Here is a tiny trained network, its code and every weight. The questions are about switching its units off for an input and a class, where a switched-off unit gives its printed mean instead of its output.

import numpy as np


def w(rows, s, z=0):
    codes = np.array(rows[::2]) - 128.0
    scale = np.full(codes.shape[1], s)
    scale[-1] = z or s
    return codes * scale


def norm(h):
    return h / np.sqrt((h * h).mean(-1, keepdims=True) + 1e-5)


def f(y):
    return np.maximum(y, 0)


def log_softmax(a):
    a = a - a.max(-1, keepdims=True)
    return a - np.log(np.exp(a).sum(-1, keepdims=True))


def net(x, mask):
    res = np.array(x, float).reshape(1, 6) / 4 @ E
    u = 0
    for l in range(3):
        y = f(norm(res) @ A[l][:, :-1].T + A[l][:, -1])
        res = res + np.where(mask[u : u + 7], y, B[l][:, -1]) @ B[l][:, :-1]
        u += 7
    return log_softmax(norm(res)[-1] @ U[:, :-1].T + U[:, -1])


A, B = {}, {}
E = w([
[143,55,156,59,179,206],'x0',
[118,103,62,66,138,154],'x1',
[104,205,164,77,150,214],'x2',
[254,140,157,32,73,233],'x3',
[172,208,142,223,233,187],'x4',
[82,98,96,190,40,188],'x5',
],0.0063)
A[0] = w([
[68,73,131,155,226,210,82],'0.n0',
[109,180,78,193,103,87,174],'0.n1',
[134,130,176,92,125,183,6],'0.n2',
[254,125,60,4,129,107,98],'0.n3',
[180,57,207,166,139,47,75],'0.n4',
[3,126,31,38,82,175,48],'0.n5',
[89,148,102,119,57,146,119],'0.n6',
],0.0053,0.0024)
B[0] = w([
[187,154,178,27,130,229,206],'0.n0',
[112,57,148,160,91,52,237],'0.n1',
[128,38,111,175,107,183,161],'0.n2',
[63,86,129,118,224,168,255],'0.n3',
[62,130,162,118,58,136,183],'0.n4',
[60,166,181,253,166,152,222],'0.n5',
[158,170,180,146,151,105,190],'0.n6',
],0.0052,0.0032)
A[1] = w([
[71,112,146,141,160,96,72],'1.n0',
[198,124,59,108,115,182,164],'1.n1',
[177,142,171,89,94,72,161],'1.n2',
[148,110,2,175,122,110,67],'1.n3',
[139,211,173,149,169,158,250],'1.n4',
[86,222,115,92,205,85,157],'1.n5',
[62,153,124,191,161,162,209],'1.n6',
],0.01,0.0015)
B[1] = w([
[187,141,53,80,171,79,205],'1.n0',
[88,107,61,203,169,122,201],'1.n1',
[190,37,89,88,128,142,175],'1.n2',
[92,125,144,150,149,77,178],'1.n3',
[227,150,207,142,51,116,253],'1.n4',
[235,122,191,160,99,227,232],'1.n5',
[159,2,175,105,136,106,246],'1.n6',
],0.0078,0.0053)
A[2] = w([
[136,185,105,113,82,141,26],'2.n0',
[123,123,111,69,189,149,86],'2.n1',
[74,123,157,140,97,151,2],'2.n2',
[124,84,147,132,247,150,239],'2.n3',
[149,109,124,145,112,66,87],'2.n4',
[33,139,133,110,74,168,88],'2.n5',
[93,128,94,165,118,47,27],'2.n6',
],0.012,0.0015)
B[2] = w([
[151,129,188,144,131,117,137],'2.n0',
[66,85,20,62,81,92,178],'2.n1',
[192,151,164,111,134,103,152],'2.n2',
[149,112,101,105,5,115,254],'2.n3',
[39,105,78,138,124,112,207],'2.n4',
[149,161,255,143,162,167,160],'2.n5',
[82,169,123,216,113,3,201],'2.n6',
],0.009,0.0066)
U = w([
[85,172,106,148,180,181,2],'0',
[43,170,164,98,188,184,33],'1',
[227,143,255,157,107,186,182],'2',
[40,126,114,210,126,32,223],'3',
[96,214,101,127,255,155,9],'4',
[133,64,97,25,87,134,209],'5',
[131,203,61,132,206,212,51],'6',
],0.013,0.0052)

Each question gives the input, the list of numbers given to net, and the class t.
The units are the neurons (one row each of A and B). Each row of codes is followed by its name. A weight is (code - 128) times the scale printed after its matrix; where a second scale follows, it is the last column's (A, B and U).
mask holds one flag per neuron, layer by layer. A switched-off neuron (its flag False) gives its mean, the last column of its row in B, instead of its output. The means were averaged over made-up inputs and are rounded, as every weight is.
A unit's drop is (log p(t) with every unit on - log p(t) with that unit switched off) / (log p(t) with every unit on - log p(t) with every unit switched off).
The circuit of an input: a set's keep is (log p(t) with only the set's units on - log p(t) with every unit switched off) / (log p(t) with every unit on - log p(t) with every unit switched off). Starting from the 12 units with the biggest drops (on a tie, the unit counted first), units are removed one at a time, each time the one whose removal leaves the highest keep (on an exact tie, the one counted first), for as long as the keep stays at least 0.8.
units of the circuit, in order: the units of the circuit, biggest drop first
unit that matters most: the unit with the biggest drop
k most important neurons: the k neurons with the biggest drops, biggest first
top k neurons in layer l: the k neurons of layer l with the biggest drops, biggest first
drop of u: that unit's drop, to one decimal
input [-2,-8,0,6,-4,-2], class 5: unit that matters most => 1.n2
input [1,-7,6,-8,0,1], class 2: units of the circuit, in order => 1.n5; 2.n6
input [8,2,-1,3,7,-2], class 5: units of the circuit, in order => 2.n1; 1.n5
input [2,-5,-5,1,1,-2], class 5: top 2 neurons in layer 0 => 0.n5; 0.n1
input [-5,0,0,-1,7,1], class 2: 3 most important neurons => 1.n4; 2.n6; 1.n5
input [8,-3,2,-3,-5,7], class 2: 2 most important neurons => 2.n5; 0.n3
input [-4,8,8,-8,-6,-4], class 5: 2 most important neurons => 1.n5; 1.n0
input [-5,6,2,5,-8,4], class 2: 2 most important neurons => 2.n5; 0.n5
input [6,4,0,7,6,7], class 5: top 2 neurons in layer 1 => 1.n5; 1.n1
input [1,6,-7,1,0,1], class 3: drop of 1.n3 => 0.1
input [3,-8,8,-8,-4,-5], class 2: drop of 1.n5 => 0.7
input [-7,-5,7,-5,-1,-5], class 2: drop of 1.n5 => 1.2
